Here is a tiny trained network, its code and every weight. The questions are about switching its units off for an input and a target symbol, where a switched-off unit gives its printed mean instead of its output.

import numpy as np


def w(rows, s, z=0):
    codes = np.array(rows[::2]) - 128.0
    scale = np.full(codes.shape[1], s)
    scale[-1] = z or s
    return codes * scale


def softmax(a):
    e = np.exp(a - a.max(-1, keepdims=True))
    return e / e.sum(-1, keepdims=True)


def log_softmax(a):
    a = a - a.max(-1, keepdims=True)
    return a - np.log(np.exp(a).sum(-1, keepdims=True))


def net(x, mask):
    ids = ['ΓΔΛΨαβζηθπω'.index(c) for c in x.split()]
    T = len(ids)
    res = E[ids] + P[:T]
    u = 0
    for l in range(2):
        r = res
        for j in range(3):
            rows = slice(2 * j, 2 * j + 2)
            q, k, v = (r @ M[l][rows].T for M in (Q, K, V))
            z = softmax(np.where(np.tri(T) > 0, q @ k.T / 2**0.5, -1e9)) @ v
            o = O[l][rows]
            res = res + np.where(mask[u + j], z, o[:, -1]) @ o[:, :-1]
        u += 3
    return log_softmax(res[-1] @ U[:, :-1].T + U[:, -1])


Q, K, V, O = {}, {}, {}, {}
E = w([
[153,161,87,170,140,121],'Γ',
[96,242,34,88,182,142],'Δ',
[156,110,136,49,184,249],'Λ',
[176,165,21,145,151,101],'Ψ',
[95,197,85,94,137,116],'α',
[128,132,65,99,169,96],'β',
[53,166,110,136,146,106],'ζ',
[101,146,136,154,68,130],'η',
[173,191,159,96,64,80],'θ',
[115,81,183,161,193,102],'π',
[28,215,202,39,178,86],'ω',
],0.017)
P = w([
[44,253,33,125,165,65],'0',
[50,191,78,184,138,73],'1',
[62,191,88,159,129,95],'2',
[89,156,109,144,111,119],'3',
[105,121,152,135,98,147],'4',
[103,114,147,120,103,176],'5',
[36,141,187,121,98,181],'6',
],0.0064)
Q[0] = w([
[182,56,165,55,112,51],'0.h0',
[131,145,166,101,124,182],'0.h0',
[144,44,104,109,77,168],'0.h1',
[208,162,77,79,104,136],'0.h1',
[48,140,85,254,116,70],'0.h2',
[161,121,125,169,180,75],'0.h2',
],0.0092)
K[0] = w([
[157,100,145,168,162,53],'0.h0',
[141,176,102,7,185,125],'0.h0',
[180,15,70,169,126,177],'0.h1',
[226,118,110,32,141,128],'0.h1',
[124,2,174,91,35,225],'0.h2',
[79,123,103,49,191,183],'0.h2',
],0.0072)
V[0] = w([
[212,92,112,183,175,177],'0.h0',
[14,209,109,165,161,74],'0.h0',
[175,88,160,42,128,167],'0.h1',
[43,98,228,191,127,131],'0.h1',
[138,144,1,13,129,165],'0.h2',
[84,78,184,134,140,231],'0.h2',
],0.0085)
O[0] = w([
[134,142,163,120,148,132,78],'0.h0',
[160,89,99,106,72,26,253],'0.h0',
[96,220,159,55,164,129,62],'0.h1',
[179,147,57,33,187,95,65],'0.h1',
[2,185,194,119,146,110,203],'0.h2',
[135,141,137,25,139,192,49],'0.h2',
],0.0079,0.011)
Q[1] = w([
[245,151,168,108,120,170],'1.h0',
[149,105,183,143,242,224],'1.h0',
[107,79,72,255,70,82],'1.h1',
[139,218,101,102,53,138],'1.h1',
[66,224,72,83,187,235],'1.h2',
[108,141,163,123,73,45],'1.h2',
],0.0092)
K[1] = w([
[124,108,43,78,164,71],'1.h0',
[118,131,2,244,70,32],'1.h0',
[85,51,232,109,117,235],'1.h1',
[125,99,140,88,218,149],'1.h1',
[51,82,90,179,106,125],'1.h2',
[91,209,225,83,95,192],'1.h2',
],0.0076)
V[1] = w([
[34,105,73,165,114,169],'1.h0',
[191,164,99,111,64,197],'1.h0',
[192,167,83,220,235,125],'1.h1',
[97,73,187,116,198,136],'1.h1',
[65,164,121,60,166,148],'1.h2',
[123,209,254,142,78,90],'1.h2',
],0.0093)
O[1] = w([
[25,105,63,133,151,150,208],'1.h0',
[139,173,144,216,37,217,9],'1.h0',
[93,151,237,136,110,2,93],'1.h1',
[96,36,179,120,210,163,46],'1.h1',
[115,145,3,154,190,83,62],'1.h2',
[162,207,175,72,202,161,231],'1.h2',
],0.0087,0.011)
U = w([
[62,117,155,103,108,142,56],'Γ',
[60,146,200,223,154,96,42],'Δ',
[83,101,101,135,58,180,183],'Λ',
[77,66,149,71,100,113,32],'Ψ',
[114,92,180,137,149,118,103],'α',
[111,132,126,181,182,145,74],'β',
[58,30,190,79,151,117,148],'ζ',
[180,88,144,56,159,86,108],'η',
[171,203,194,165,157,144,253],'θ',
[162,2,219,93,152,106,250],'π',
[72,130,154,120,118,127,77],'ω',
],0.0057,0.0049)

Each question gives the input, a string of symbols that net reads in full, and the target symbol t.
The units are the heads (2 rows each of Q, K, V and O). Each row of codes is followed by its name. A weight is (code - 128) times the scale printed after its matrix; where a second scale follows, it is the last column's (O and U).
mask holds one flag per head, layer by layer. A switched-off head (its flag False) gives its mean, the last column of its rows in O, instead of its output. The means were averaged over made-up inputs and are rounded, as every weight is.
A unit's drop is (log p(t) with every unit on - log p(t) with that unit switched off) / (log p(t) with every unit on - log p(t) with every unit switched off).
The circuit of an input: a set's keep is (log p(t) with only the set's units on - log p(t) with every unit switched off) / (log p(t) with every unit on - log p(t) with every unit switched off). Starting from all 6 units, units are removed one at a time, each time the one whose removal leaves the highest keep (on an exact tie, the one counted first), for as long as the keep stays at least 0.8.
circuit, biggest first: the units of the circuit, biggest drop first
unit that matters most: the unit with the biggest drop
which heads matter: for each layer, one digit per head in row order, 1 if its drop is at least 0.15 and else 0, layers parted by /
input Ψ Γ β η, target Λ: which heads matter -> 001 / 110
input α η Ψ θ η, target θ: which heads matter -> 000 / 101
input β α θ η, target θ: circuit, biggest first -> 1.h2; 1.h0
input Ψ Ψ Δ, target Δ: circuit, biggest first -> 1.h1; 0.h2
input π ω Ψ Ψ θ θ, target θ: circuit, biggest first -> 0.h0; 1.h0; 1.h2
input θ Ψ α, target θ: unit that matters most -> 1.h2
input η Ψ α η β, target Λ: circuit, biggest first -> 1.h1; 1.h0; 0.h2
input η ω ζ η, target η: which heads matter -> 010 / 100
input Ψ Γ π π α θ ω, target η: circuit, biggest first -> 0.h1; 1.h0
input θ Ψ η η η β Δ, target Λ: which heads matter -> 001 / 101
input α η Γ, target Λ: which heads matter -> 101 / 111
input Ψ Λ Ψ Γ Ψ Ψ Ψ, target ζ: which heads matter -> 001 / 110
input ω θ ω Γ, target η: which heads matter -> 010 / 100
input Δ η π Δ, target π: unit that matters most -> 0.h0
input α α η α Ψ, target Λ: which heads matter -> 100 / 111
input Ψ Ψ θ π η π η, target π: circuit, biggest first -> 1.h1; 0.h2; 1.h2
input Ψ β Λ θ α θ, target ζ: circuit, biggest first -> 1.h1; 0.h2; 1.h0
input β Ψ Λ, target ζ: circuit, biggest first -> 0.h2; 1.h0; 1.h1; 0.h0
input α α η Ψ η π η, target π: circuit, biggest first -> 1.h1; 0.h2; 0.h0; 1.h2
input β Δ β, target ζ: which heads matter -> 011 / 100
input α Δ Ψ ω θ, target η: circuit, biggest first -> 1.h0; 1.h2; 0.h1
